Here is a tiny trained network, its code and every weight. The questions are about switching its units off for an input and a target symbol, where a switched-off unit gives its printed mean instead of its output.

import numpy as np


def w(rows, s, z=0):
    codes = np.array(rows[::2]) - 128.0
    scale = np.full(codes.shape[1], s)
    scale[-1] = z or s
    return codes * scale


def norm(h):
    return h / np.sqrt((h * h).mean(-1, keepdims=True) + 1e-5)


def f(y):
    return np.maximum(y, 0)


def softmax(a):
    e = np.exp(a - a.max(-1, keepdims=True))
    return e / e.sum(-1, keepdims=True)


def log_softmax(a):
    a = a - a.max(-1, keepdims=True)
    return a - np.log(np.exp(a).sum(-1, keepdims=True))


def net(x, mask):
    ids = ['ΛΦζημτ'.index(c) for c in x.split()]
    T = len(ids)
    res = E[ids] + P[:T]
    r = norm(res)
    for j in range(2):
        rows = slice(3 * j, 3 * j + 3)
        q, k, v = (r @ M[0][rows].T for M in (Q, K, V))
        z = softmax(np.where(np.tri(T) > 0, q @ k.T / 3**0.5, -1e9)) @ v
        o = O[0][rows]
        res = res + np.where(mask[j], z, o[:, -1]) @ o[:, :-1]
    y = f(norm(res) @ A[0][:, :-1].T + A[0][:, -1])
    res = res + np.where(mask[2:10], y, B[0][:, -1]) @ B[0][:, :-1]
    return log_softmax(norm(res)[-1] @ U[:, :-1].T + U[:, -1])


Q, K, V, O, A, B = {}, {}, {}, {}, {}, {}
E = w([
[144,234,137,163,95],'Λ',
[202,84,253,74,184],'Φ',
[53,98,214,123,65],'ζ',
[96,196,108,140,142],'η',
[49,128,55,155,126],'μ',
[80,161,91,145,140],'τ',
],0.0036)
P = w([
[176,160,35,27,51],'0',
[96,181,134,89,190],'1',
[101,139,142,200,181],'2',
[73,120,114,137,136],'3',
[155,96,94,222,119],'4',
[161,84,107,177,1],'5',
],0.0036)
Q[0] = w([
[218,113,107,75,15],'h0',
[177,75,147,255,148],'h0',
[96,167,182,97,194],'h0',
[110,159,139,113,155],'h1',
[118,135,130,119,151],'h1',
[162,147,100,83,143],'h1',
],0.0098)
K[0] = w([
[130,97,197,244,161],'h0',
[101,197,169,49,197],'h0',
[181,105,108,58,58],'h0',
[129,156,117,147,166],'h1',
[136,142,124,142,146],'h1',
[146,97,118,122,195],'h1',
],0.011)
V[0] = w([
[155,106,51,118,210],'h0',
[199,160,195,166,154],'h0',
[148,216,109,130,136],'h0',
[65,94,192,142,112],'h1',
[254,104,81,125,186],'h1',
[102,98,196,112,101],'h1',
],0.0076)
O[0] = w([
[135,136,224,171,35,146],'h0',
[46,154,137,115,186,7],'h0',
[51,118,121,48,51,253],'h0',
[69,125,204,254,186,91],'h1',
[148,59,102,21,19,16],'h1',
[116,76,159,202,188,87],'h1',
],0.0064,0.003)
A[0] = w([
[176,133,55,116,172,102],'n0',
[100,1,142,152,136,1],'n1',
[112,121,164,166,102,178],'n2',
[74,60,98,68,139,196],'n3',
[197,133,147,78,77,154],'n4',
[117,156,22,102,47,65],'n5',
[116,42,130,75,123,46],'n6',
[121,8,168,105,144,75],'n7',
],0.0093,0.0055)
B[0] = w([
[178,53,18,100,100,151],'n0',
[162,215,118,2,62,134],'n1',
[156,113,117,74,117,222],'n2',
[171,182,150,96,162,211],'n3',
[105,171,124,124,201,250],'n4',
[61,151,210,154,170,253],'n5',
[130,73,129,197,84,149],'n6',
[66,95,89,207,113,161],'n7',
],0.0096,0.0052)
U = w([
[18,92,123,118,20,102],'Λ',
[254,115,183,187,53,49],'Φ',
[3,93,181,224,222,2],'ζ',
[168,108,156,126,5,106],'η',
[205,88,6,118,167,139],'μ',
[150,226,134,25,213,216],'τ',
],0.0073,0.003)

Each question gives the input, a string of symbols that net reads in full, and the target symbol t.
The units are the heads (3 rows each of Q, K, V and O) and the neurons (one row each of A and B). Each row of codes is followed by its name. A weight is (code - 128) times the scale printed after its matrix; where a second scale follows, it is the last column's (O, A, B and U).
mask holds one flag per unit, heads first, then neurons. A switched-off unit (its flag False) gives its mean, the last column of its rows in O or B, instead of its output. The means were averaged over made-up inputs and are rounded, as every weight is.
A unit's drop is (log p(t) with every unit on - log p(t) with that unit switched off) / (log p(t) with every unit on - log p(t) with every unit switched off).
The circuit of an input: a set's keep is (log p(t) with only the set's units on - log p(t) with every unit switched off) / (log p(t) with every unit on - log p(t) with every unit switched off). Starting from all 10 units, units are removed one at a time, each time the one whose removal leaves the highest keep (on an exact tie, the one counted first), for as long as the keep stays at least 0.8.
circuit, biggest first: the units of the circuit, biggest drop first
unit that matters most: the unit with the biggest drop
k most important neurons: the k neurons with the biggest drops, biggest first
heads that matter: for each layer, one digit per head in row order, 1 if its drop is at least 0.15 and else 0, layers parted by /
input μ μ μ ζ, target Φ: circuit, biggest first : h0, h1, n5, n4
input τ ζ η, target η: circuit, biggest first : h0, h1, n4, n5
input η Φ μ Φ ζ Λ, target Φ: most important neuron : n4
input η μ Φ ζ τ η, target ζ: 2 most important neurons : n3, n4
input μ ζ Φ, target Φ: heads that matter : 11
input τ Φ ζ, target η: heads that matter : 10
input μ Φ μ Φ Φ, target Λ: 3 most important neurons : n7, n4, n1
input η η Λ ζ μ, target Λ: 4 most important neurons : n4, n5, n2, n3
input τ Φ Φ, target ζ: 2 most important neurons : n7, n4
input τ τ Λ μ Φ Λ, target ζ: 2 most important neurons : n5, n2
input Φ η Φ Φ Φ, target η: circuit, biggest first : h1, n6
input Φ Φ τ Φ ζ τ, target η: 4 most important neurons : n4, n5, n2, n7
input Λ τ Φ Λ Λ ζ, target ζ: 2 most important neurons : n3, n4
input Λ μ ζ τ τ, target Φ: circuit, biggest first : h1, h0, n5
input Φ η Λ η Φ ζ, target τ: circuit, biggest first : h0, n3
input τ μ ζ, target η: circuit, biggest first : h0, n5
input μ η Φ ζ η, target Λ: 4 most important neurons : n4, n3, n5, n2
input Φ ζ μ η Λ τ, target Φ: circuit, biggest first : h1, n4, n5
input τ ζ Λ Φ Λ, target μ: 2 most important neurons : n0, n5
input μ ζ η Φ η, target μ: unit that matters most : h0
input Φ Λ Φ ζ ζ Λ, target ζ: circuit, biggest first : h1
input μ μ η ζ Φ, target Φ: circuit, biggest first : h1, n5, n4
input η ζ μ μ Λ μ, target Φ: circuit, biggest first : h1, h0, n4, n5
input μ ζ η Φ η τ, target Λ: 2 most important neurons : n4, n3
